B = [136 110 132 121 147 131 126 123 117 129 126 135 104 143]
B[0]	136
B[5]	131
B[11]	135
B[7]	123
B[1]	110

grid =
[[129 139 121 138 124 123 130 132 123 131 124 126 126 128]
 [128 133 118 132 131 124 125 136 118 131 124 126 125 130]
 [127 131 142 134 124 125 126 136 147 131 122 118 120 122]
 [131 129 118 126 128 125 128 115 115 127 125 121 126 123]
 [136 135 128 137 125 124 126 125 115 132 129 127 127 125]
 [125 132 123 132 134 126 124 132 121 133 120 117 122 130]
 [131 134 122 134 129 125 130 126 110 135 135 137 126 139]
 [123 119 136 117 126 136 137 137 130 122 134 152 142 133]
 [123 122 138 121 144 127 119 133 102 137 125 132 130 131]
 [135 125 142 128 136 130 119 124 124 130 128 123 132 119]
 [131 137 117 139 129 125 125 133 119 131 124 121 124 129]]
grid[0,0] -> 129
grid[3,12] -> 126
grid[:, 10] -> [124, 124, 122, 125, 129, 120, 135, 134, 125, 128, 124]
grid[5,11] -> 117
grid[7,12] -> 142
grid[:, 9] -> [131, 131, 131, 127, 132, 133, 135, 122, 137, 130, 131]
grid[7,1] -> 119
grid[6,2] -> 122
grid[10,2] -> 117
grid[8,12] -> 130
grid[3,0] -> 131
grid[9,9] -> 130
grid[5,2] -> 123
grid[10] -> [131, 137, 117, 139, 129, 125, 125, 133, 119, 131, 124, 121, 124, 129]
grid[1,5] -> 124
grid[0,9] -> 131
grid[:, 2] -> [121, 118, 142, 118, 128, 123, 122, 136, 138, 142, 117]
grid[10,1] -> 137
grid[10,12] -> 124
grid[3,10] -> 125
grid[6,9] -> 135
grid[0] -> [129, 139, 121, 138, 124, 123, 130, 132, 123, 131, 124, 126, 126, 128]
grid[2,7] -> 136
grid[7,8] -> 130
grid[5] -> [125, 132, 123, 132, 134, 126, 124, 132, 121, 133, 120, 117, 122, 130]
grid[4,10] -> 129
grid[1,8] -> 118
grid[:, 3] -> [138, 132, 134, 126, 137, 132, 134, 117, 121, 128, 139]
grid[4,12] -> 127
grid[10,7] -> 133
grid[5,10] -> 120
grid[8,4] -> 144
grid[6,5] -> 125
grid[9,11] -> 123
grid[0,8] -> 123
grid[:, 7] -> [132, 136, 136, 115, 125, 132, 126, 137, 133, 124, 133]
grid[3,11] -> 121
grid[1,2] -> 118

A = [155 119 125 125 131 123]
A[0]	155
A[5]	123
A[1]	119
A[2]	125

a =
[[145 115 135 135 121 141 128 128 136 127 119 136 134 141 124 138]
 [120 144 134 131 130 119 122 141 112 119 132 126 131 124 134 122]
 [120 151 144 139 127 117 117 154  99 106 128 128 133 129 136 120]
 [119 151 143 138 127 116 117 153 100 107 128 127 133 128 136 120]
 [123 148 145 140 126 120 118 153 102 108 126 130 134 131 136 122]
 [118 134 112 115 146 125 143 113 147 154 147 124 122 115 133 126]
 [135 141 148 144 124 130 122 153 111 112 125 135 139 141 135 131]]
Indices start at 0.
(0, 0) = 145
(4, 4) = 126
(0, 15) = 138
(6, 5) = 130
(0, 4) = 121
(6, 15) = 131
(0, 6) = 128
(4, 10) = 126
(3, 11) = 127
(6, 14) = 135
(3, 3) = 138
(1, 13) = 124
(4, 0) = 123
(1, 10) = 132
(1, 5) = 119
(4, 15) = 122
(4, 13) = 131
(2, 10) = 128
(5, 1) = 134
(2, 6) = 117
(2, 11) = 128
(5, 8) = 147
(3, 7) = 153
(5, 13) = 115
(2, 5) = 117
(6, 8) = 111
(5, 11) = 124
(2, 9) = 106
(1, 0) = 120
(1, 1) = 144
(0, 14) = 124
(1, 2) = 134
(4, 2) = 145
(0, 9) = 127
(3, 8) = 100
(3, 13) = 128
(2, 14) = 136

x =
[[135 129 136 121 122 140]
 [138 129 124 109 107 130]
 [131 126 133 122 119 132]
 [132 131 133 121 107 140]
 [142 130 139 116 107 131]
 [138 141 146 120 112 143]
 [144 127 155 129 109 122]
 [135 137 128 106 117 131]
 [146 121 141 118 124 137]]
x[-9][-6]: 135
x[8][-6]: 146
x[5][-5]: 141
x[3]: [132, 131, 133, 121, 107, 140]
x[-1][4]: 124
x[4][-4]: 139
x[-1]: [146, 121, 141, 118, 124, 137]
x[-1][3]: 118
x[-9][-1]: 140
x[:, 3]: [121, 109, 122, 121, 116, 120, 129, 106, 118]
x[7][-1]: 131
x[-7][-1]: 132
x[-9]: [135, 129, 136, 121, 122, 140]
x[3][-5]: 131
x[-4][-6]: 138
x[1][-5]: 129
x[-3][4]: 109
x[-8][2]: 124
x[3][0]: 132
x[7][3]: 106
x[-1][5]: 137
x[-7][2]: 133
